Below is a small trained network, with its code and all its weights. Each question gives an input and a class and asks what happens when units are switched off, that is, made to give their printed mean instead of their output.

import numpy as np


def w(rows, s, z=0):
    codes = np.array(rows[::2]) - 128.0
    scale = np.full(codes.shape[1], s)
    scale[-1] = z or s
    return codes * scale


def norm(h):
    return h / np.sqrt((h * h).mean(-1, keepdims=True) + 1e-5)


def f(y):
    return np.maximum(y, 0)


def log_softmax(a):
    a = a - a.max(-1, keepdims=True)
    return a - np.log(np.exp(a).sum(-1, keepdims=True))


def net(x, mask):
    res = np.array(x, float).reshape(1, 2) / 4 @ E
    u = 0
    for l in range(2):
        y = f(norm(res) @ A[l][:, :-1].T + A[l][:, -1])
        res = res + np.where(mask[u : u + 13], y, B[l][:, -1]) @ B[l][:, :-1]
        u += 13
    return log_softmax(norm(res)[-1] @ U[:, :-1].T + U[:, -1])


A, B = {}, {}
E = w([
[148,226,102,101,173,194,255,104],'x0',
[112,100,15,108,13,115,125,76],'x1',
],0.0097)
A[0] = w([
[166,137,64,121,91,132,152,120,107],'0.n0',
[114,154,168,124,152,138,136,160,16],'0.n1',
[174,118,109,139,143,143,104,99,98],'0.n2',
[120,105,165,160,193,132,85,170,49],'0.n3',
[143,176,62,51,141,175,248,96,86],'0.n4',
[89,123,41,171,51,137,129,61,19],'0.n5',
[142,136,94,147,112,112,129,135,63],'0.n6',
[97,139,2,75,37,125,94,49,2],'0.n7',
[103,117,110,127,65,137,120,121,91],'0.n8',
[145,162,83,154,138,154,87,164,110],'0.n9',
[172,83,34,103,69,92,143,77,30],'0.n10',
[48,74,72,94,38,57,73,134,146],'0.n11',
[103,118,164,128,173,122,133,142,29],'0.n12',
],0.0099,0.0052)
B[0] = w([
[109,105,172,143,126,107,82,136,175],'0.n0',
[136,117,141,107,106,100,157,131,145],'0.n1',
[140,110,160,156,141,137,104,146,128],'0.n2',
[130,159,148,117,132,104,119,176,175],'0.n3',
[156,144,103,176,150,140,106,85,246],'0.n4',
[94,92,113,81,94,140,156,185,192],'0.n5',
[115,125,112,138,134,138,128,113,135],'0.n6',
[41,80,85,4,98,122,172,226,220],'0.n7',
[147,135,124,128,113,130,135,116,160],'0.n8',
[130,120,146,134,138,120,124,112,128],'0.n9',
[106,105,116,116,120,115,149,174,191],'0.n10',
[128,140,112,159,111,161,100,95,228],'0.n11',
[136,105,120,124,89,100,152,123,146],'0.n12',
],0.016,0.013)
A[1] = w([
[101,79,185,141,103,106,77,159,109],'1.n0',
[112,88,94,86,139,110,124,139,114],'1.n1',
[182,120,45,139,193,191,191,6,71],'1.n2',
[124,92,126,168,94,127,62,148,70],'1.n3',
[198,192,111,135,183,204,217,54,152],'1.n4',
[97,55,82,93,41,140,118,31,183],'1.n5',
[71,113,61,84,70,168,191,75,123],'1.n6',
[109,157,55,117,138,149,197,113,108],'1.n7',
[159,164,54,159,173,184,180,16,4],'1.n8',
[106,102,180,58,181,96,175,155,107],'1.n9',
[100,29,69,152,40,155,136,31,156],'1.n10',
[71,30,61,33,119,138,147,182,84],'1.n11',
[131,62,76,28,78,159,143,158,42],'1.n12',
],0.011,0.0038)
B[1] = w([
[107,174,64,76,146,172,135,77,178],'1.n0',
[92,107,142,119,103,128,122,144,168],'1.n1',
[48,162,160,4,109,145,27,168,188],'1.n2',
[127,136,90,141,142,140,109,47,160],'1.n3',
[91,71,32,163,192,102,64,2,197],'1.n4',
[127,114,181,168,69,102,217,158,200],'1.n5',
[76,66,68,103,196,190,203,173,205],'1.n6',
[102,132,143,175,133,134,85,112,171],'1.n7',
[108,172,127,65,139,182,28,177,184],'1.n8',
[179,108,105,114,49,123,213,148,169],'1.n9',
[167,63,188,196,51,81,214,159,197],'1.n10',
[90,60,114,133,136,214,148,162,248],'1.n11',
[88,33,98,96,157,168,184,118,216],'1.n12',
],0.0098,0.015)
U = w([
[38,24,107,118,103,185,204,166,169],'0',
[157,132,159,152,155,168,149,124,2],'1',
[194,126,112,145,224,68,207,50,110],'2',
[138,110,151,231,36,126,103,57,90],'3',
[142,157,157,147,149,178,158,117,23],'4',
[77,174,104,102,192,144,8,63,197],'5',
[175,173,204,47,133,62,193,220,163],'6',
],0.016,0.0091)

Each question gives the input, the list of numbers given to net, and the class t.
The units are the neurons (one row each of A and B). Each row of codes is followed by its name. A weight is (code - 128) times the scale printed after its matrix; where a second scale follows, it is the last column's (A, B and U).
mask holds one flag per neuron, layer by layer. A switched-off neuron (its flag False) gives its mean, the last column of its row in B, instead of its output. The means were averaged over made-up inputs and are rounded, as every weight is.
A unit's drop is (log p(t) with every unit on - log p(t) with that unit switched off) / (log p(t) with every unit on - log p(t) with every unit switched off).
most important unit: the unit with the biggest drop
k most important neurons: the k neurons with the biggest drops, biggest first
k most important neurons of layer l: the k neurons of layer l with the biggest drops, biggest first
drop of u: that unit's drop, to one decimal
input [1,-8], class 6: 2 most important neurons of layer 0 : [0.n4 0.n7]
input [0,-6], class 6: most important unit : 0.n7
input [4,-8], class 2: 2 most important neurons of layer 0 : [0.n7 0.n11]
input [-6,1], class 3: 3 most important neurons : [0.n7 0.n11 0.n5]
input [2,-5], class 2: 2 most important neurons of layer 0 : [0.n7 0.n5]
input [-6,-6], class 6: 4 most important neurons : [0.n11 0.n3 0.n4 1.n4]
input [-1,0], class 3: 2 most important neurons of layer 0 : [0.n7 0.n4]
input [-8,-7], class 5: 3 most important neurons of layer 0 : [0.n7 0.n5 0.n10]
input [0,-1], class 6: 4 most important neurons of layer 0 : [0.n7 0.n5 0.n3 0.n10]
input [1,-7], class 6: 2 most important neurons : [0.n4 0.n7]
input [-2,0], class 3: 2 most important neurons : [0.n7 0.n4]
input [-7,-1], class 3: 2 most important neurons of layer 0 : [0.n7 0.n11]
input [-3,-2], class 5: 2 most important neurons : [0.n7 0.n5]
input [-8,-8], class 6: most important unit : 0.n11
input [0,-2], class 6: 2 most important neurons : [0.n7 0.n5]
input [-7,-4], class 5: drop of 0.n7 : 0.9
input [3,-8], class 2: drop of 0.n5 : 0.4
input [5,-1], class 5: drop of 1.n7 : 0.0
